Below is a small trained network, with its code and all its weights. Each question gives an input and a class and asks what happens when units are switched off, that is, made to give their printed mean instead of their output.

import numpy as np


def w(rows, s, z=0):
    codes = np.array(rows[::2]) - 128.0
    scale = np.full(codes.shape[1], s)
    scale[-1] = z or s
    return codes * scale


def f(y):
    return y / 2 * (1 + np.tanh(0.7978845608 * (y + 0.044715 * y**3)))


def log_softmax(a):
    a = a - a.max(-1, keepdims=True)
    return a - np.log(np.exp(a).sum(-1, keepdims=True))


def net(x, mask):
    res = np.array(x, float).reshape(1, 8) / 4 @ E
    y = f(res @ A[0][:, :-1].T + A[0][:, -1])
    res = res + np.where(mask, y, B[0][:, -1]) @ B[0][:, :-1]
    return log_softmax(res[-1] @ U[:, :-1].T + U[:, -1])


A, B = {}, {}
E = w([
[129,107,121,134,144,134],'x0',
[200,160,250,179,168,124],'x1',
[112,158,143,122,114,132],'x2',
[118,146,138,125,116,130],'x3',
[132,135,130,127,119,123],'x4',
[133,200,78,245,144,98],'x5',
[129,146,123,113,151,127],'x6',
[58,108,168,112,171,17],'x7',
],0.011)
A[0] = w([
[83,133,36,82,107,137,235],'neuron 0',
[183,155,94,130,103,219,68],'neuron 1',
[164,131,114,160,125,195,81],'neuron 2',
[159,106,161,38,98,181,4],'neuron 3',
[121,114,59,93,54,101,133],'neuron 4',
[162,155,100,96,133,137,120],'neuron 5',
[161,147,154,115,139,125,98],'neuron 6',
[74,115,157,133,161,42,119],'neuron 7',
[193,145,89,107,74,161,65],'neuron 8',
[143,157,122,190,109,100,54],'neuron 9',
[84,115,136,142,144,45,114],'neuron 10',
[123,154,113,153,132,204,73],'neuron 11',
[115,155,98,181,142,117,14],'neuron 12',
[171,126,119,116,128,191,120],'neuron 13',
[229,122,246,161,160,131,107],'neuron 14',
[195,163,203,132,129,133,134],'neuron 15',
[88,124,33,92,99,114,128],'neuron 16',
[126,172,70,194,144,112,27],'neuron 17',
[142,147,103,110,138,128,147],'neuron 18',
[116,172,116,185,145,104,41],'neuron 19',
[171,160,98,142,138,208,60],'neuron 20',
[118,102,134,156,116,182,109],'neuron 21',
[133,186,72,173,138,116,33],'neuron 22',
[102,118,123,110,148,62,43],'neuron 23',
[121,133,79,96,89,118,125],'neuron 24',
[141,84,176,31,121,126,54],'neuron 25',
],0.013,0.0016)
B[0] = w([
[53,154,150,184,215,163,225],'neuron 0',
[191,136,186,152,133,15,210],'neuron 1',
[168,173,150,101,124,105,180],'neuron 2',
[147,58,55,51,38,168,199],'neuron 3',
[96,154,113,187,167,178,200],'neuron 4',
[147,133,137,138,142,113,143],'neuron 5',
[103,143,116,149,139,173,151],'neuron 6',
[223,186,196,135,108,46,198],'neuron 7',
[176,156,184,142,152,73,184],'neuron 8',
[132,76,82,89,119,147,174],'neuron 9',
[206,165,181,121,117,47,186],'neuron 10',
[171,122,173,126,126,93,172],'neuron 11',
[124,89,69,71,89,162,169],'neuron 12',
[135,133,166,115,102,64,175],'neuron 13',
[4,153,100,214,221,184,253],'neuron 14',
[73,166,104,187,192,155,209],'neuron 15',
[65,163,140,182,209,161,219],'neuron 16',
[122,40,76,21,77,186,197],'neuron 17',
[111,115,132,151,125,115,136],'neuron 18',
[141,73,121,83,83,165,178],'neuron 19',
[140,161,178,112,105,62,193],'neuron 20',
[143,155,131,112,124,102,148],'neuron 21',
[132,71,88,85,59,183,190],'neuron 22',
[164,164,182,164,110,92,168],'neuron 23',
[100,134,106,186,154,132,174],'neuron 24',
[183,50,59,43,33,165,206],'neuron 25',
],0.013,0.015)
U = w([
[91,215,114,211,228,211,3],'0',
[254,220,217,140,117,46,220],'1',
[193,86,53,80,65,218,117],'2',
],0.0083,0.00048)

Each question gives the input, the list of numbers given to net, and the class t.
The units are the neurons (one row each of A and B). Each row of codes is followed by its name. A weight is (code - 128) times the scale printed after its matrix; where a second scale follows, it is the last column's (A, B and U).
mask holds one flag per neuron, in row order. A switched-off neuron (its flag False) gives its mean, the last column of its row in B, instead of its output. The means were averaged over made-up inputs and are rounded, as every weight is.
A unit's drop is (log p(t) with every unit on - log p(t) with that unit switched off) / (log p(t) with every unit on - log p(t) with every unit switched off).
most important unit: the unit with the biggest drop
k most important neurons: the k neurons with the biggest drops, biggest first
drop of u: that unit's drop, to one decimal
input [0,2,3,5,8,3,2,0], class 2: most important unit -> neuron 0
input [7,0,4,7,8,-6,6,-6], class 1: 2 most important neurons -> (neuron 1; neuron 8)
input [-8,-6,-2,-3,-3,-6,7,-3], class 0: 4 most important neurons -> (neuron 0; neuron 16; neuron 4; neuron 17)
input [-6,6,-6,5,5,-1,-7,6], class 0: 3 most important neurons -> (neuron 14; neuron 15; neuron 1)
input [-2,0,8,-5,6,-3,3,-2], class 2: 3 most important neurons -> (neuron 7; neuron 3; neuron 10)
input [-8,8,-7,3,-5,-4,1,8], class 0: 3 most important neurons -> (neuron 14; neuron 15; neuron 1)
input [3,5,8,4,0,-1,6,7], class 1: 2 most important neurons -> (neuron 7; neuron 10)
input [3,-8,0,-5,1,-5,3,-7], class 0: 3 most important neurons -> (neuron 0; neuron 16; neuron 4)
input [-6,2,0,-4,2,8,7,8], class 1: 3 most important neurons -> (neuron 7; neuron 10; neuron 23)
input [5,2,7,-1,-4,-2,-6,3], class 1: 2 most important neurons -> (neuron 0; neuron 16)
input [-8,2,8,3,4,0,1,-7], class 1: drop of neuron 2 -> 0.0
input [-3,0,-6,-3,-3,7,-5,-8], class 1: drop of neuron 1 -> 0.6
